Below is a small trained network, with its code and all its weights. Each question gives an input and a class and asks what happens when units are switched off, that is, made to give their printed mean instead of their output.

import numpy as np


def w(rows, s, z=0):
    codes = np.array(rows[::2]) - 128.0
    scale = np.full(codes.shape[1], s)
    scale[-1] = z or s
    return codes * scale


def norm(h):
    return h / np.sqrt((h * h).mean(-1, keepdims=True) + 1e-5)


def f(y):
    return y / 2 * (1 + np.tanh(0.7978845608 * (y + 0.044715 * y**3)))


def log_softmax(a):
    a = a - a.max(-1, keepdims=True)
    return a - np.log(np.exp(a).sum(-1, keepdims=True))


def net(x, mask):
    res = np.array(x, float).reshape(1, 4) / 4 @ E
    u = 0
    for l in range(3):
        y = f(norm(res) @ A[l][:, :-1].T + A[l][:, -1])
        res = res + np.where(mask[u : u + 4], y, B[l][:, -1]) @ B[l][:, :-1]
        u += 4
    return log_softmax(norm(res)[-1] @ U[:, :-1].T + U[:, -1])


A, B = {}, {}
E = w([
[62,128,38],'x0',
[154,232,136],'x1',
[50,129,253],'x2',
[33,183,136],'x3',
],0.0069)
A[0] = w([
[138,187,181,51],'0.n0',
[181,78,130,112],'0.n1',
[123,166,221,5],'0.n2',
[250,134,103,13],'0.n3',
],0.018,0.0024)
B[0] = w([
[168,172,70,193],'0.n0',
[180,47,135,195],'0.n1',
[141,223,253,220],'0.n2',
[203,140,84,254],'0.n3',
],0.017,0.0068)
A[1] = w([
[44,75,253,44],'1.n0',
[226,172,185,155],'1.n1',
[28,134,114,125],'1.n2',
[81,139,171,2],'1.n3',
],0.013,0.0017)
B[1] = w([
[53,22,97,192],'1.n0',
[248,229,134,254],'1.n1',
[72,128,69,167],'1.n2',
[124,115,152,143],'1.n3',
],0.018,0.0071)
A[2] = w([
[216,156,150,241],'2.n0',
[114,75,225,7],'2.n1',
[247,34,161,108],'2.n2',
[153,131,3,96],'2.n3',
],0.016,0.002)
B[2] = w([
[214,126,131,253],'2.n0',
[123,160,197,141],'2.n1',
[101,6,95,228],'2.n2',
[133,227,128,207],'2.n3',
],0.022,0.011)
U = w([
[116,198,212,230],'0',
[5,69,56,146],'1',
[84,98,151,10],'2',
[219,74,48,198],'3',
[85,101,157,5],'4',
[131,31,183,68],'5',
[7,210,39,99],'6',
],0.016,0.012)

Each question gives the input, the list of numbers given to net, and the class t.
The units are the neurons (one row each of A and B). Each row of codes is followed by its name. A weight is (code - 128) times the scale printed after its matrix; where a second scale follows, it is the last column's (A, B and U).
mask holds one flag per neuron, layer by layer. A switched-off neuron (its flag False) gives its mean, the last column of its row in B, instead of its output. The means were averaged over made-up inputs and are rounded, as every weight is.
A unit's drop is (log p(t) with every unit on - log p(t) with that unit switched off) / (log p(t) with every unit on - log p(t) with every unit switched off).
The circuit of an input: a set's keep is (log p(t) with only the set's units on - log p(t) with every unit switched off) / (log p(t) with every unit on - log p(t) with every unit switched off). Starting from all 12 units, units are removed one at a time, each time the one whose removal leaves the highest keep (on an exact tie, the one counted first), for as long as the keep stays at least 0.8.
circuit, biggest first: the units of the circuit, biggest drop first
unit that matters most: the unit with the biggest drop
top k neurons: the k neurons with the biggest drops, biggest first
k most important neurons of layer l: the k neurons of layer l with the biggest drops, biggest first
drop of u: that unit's drop, to one decimal
input [3,8,5,-8], class 0: unit that matters most => 0.n2
input [1,0,2,4], class 0: top 2 neurons => [2.n2 0.n1]
input [6,-8,-2,-2], class 1: circuit, biggest first => [1.n1 2.n0 0.n3]
input [-7,2,-5,8], class 0: circuit, biggest first => [2.n2 0.n1]
input [3,8,-7,7], class 6: top 2 neurons => [0.n2 1.n1]
input [4,1,-8,2], class 0: circuit, biggest first => [2.n3 2.n2]
input [0,-5,6,-4], class 5: top 2 neurons => [0.n3 2.n1]
input [6,6,3,-2], class 6: top 4 neurons => [0.n2 0.n1 0.n3 1.n1]
input [5,-3,8,-6], class 1: circuit, biggest first => [1.n0 0.n3]
input [2,-2,6,1], class 0: 2 most important neurons of layer 2 => [2.n2 2.n1]
input [1,4,3,-5], class 0: 2 most important neurons of layer 1 => [1.n1 1.n0]
input [8,-4,0,2], class 6: top 2 neurons => [0.n2 2.n2]
input [8,0,-3,-2], class 0: top 2 neurons => [2.n3 2.n2]
input [1,-7,6,7], class 1: circuit, biggest first => [1.n0]
input [8,2,0,-2], class 0: top 4 neurons => [2.n2 2.n3 1.n0 0.n2]
input [7,1,3,8], class 1: top 2 neurons => [0.n3 1.n1]
input [-6,-4,5,1], class 0: top 2 neurons => [0.n2 0.n3]
input [7,-3,2,0], class 6: top 2 neurons => [0.n2 2.n2]
input [-3,0,-1,7], class 0: top 2 neurons => [2.n2 0.n2]
input [-2,3,8,-6], class 0: top neuron => [0.n2]
input [8,-4,4,7], class 1: 2 most important neurons of layer 0 => [0.n3 0.n0]
input [-1,-8,1,-3], class 1: 2 most important neurons of layer 2 => [2.n0 2.n2]
input [3,-5,4,-1], class 1: drop of 0.n0 => 0.1
input [7,-4,-5,5], class 6: drop of 2.n1 => 0.0
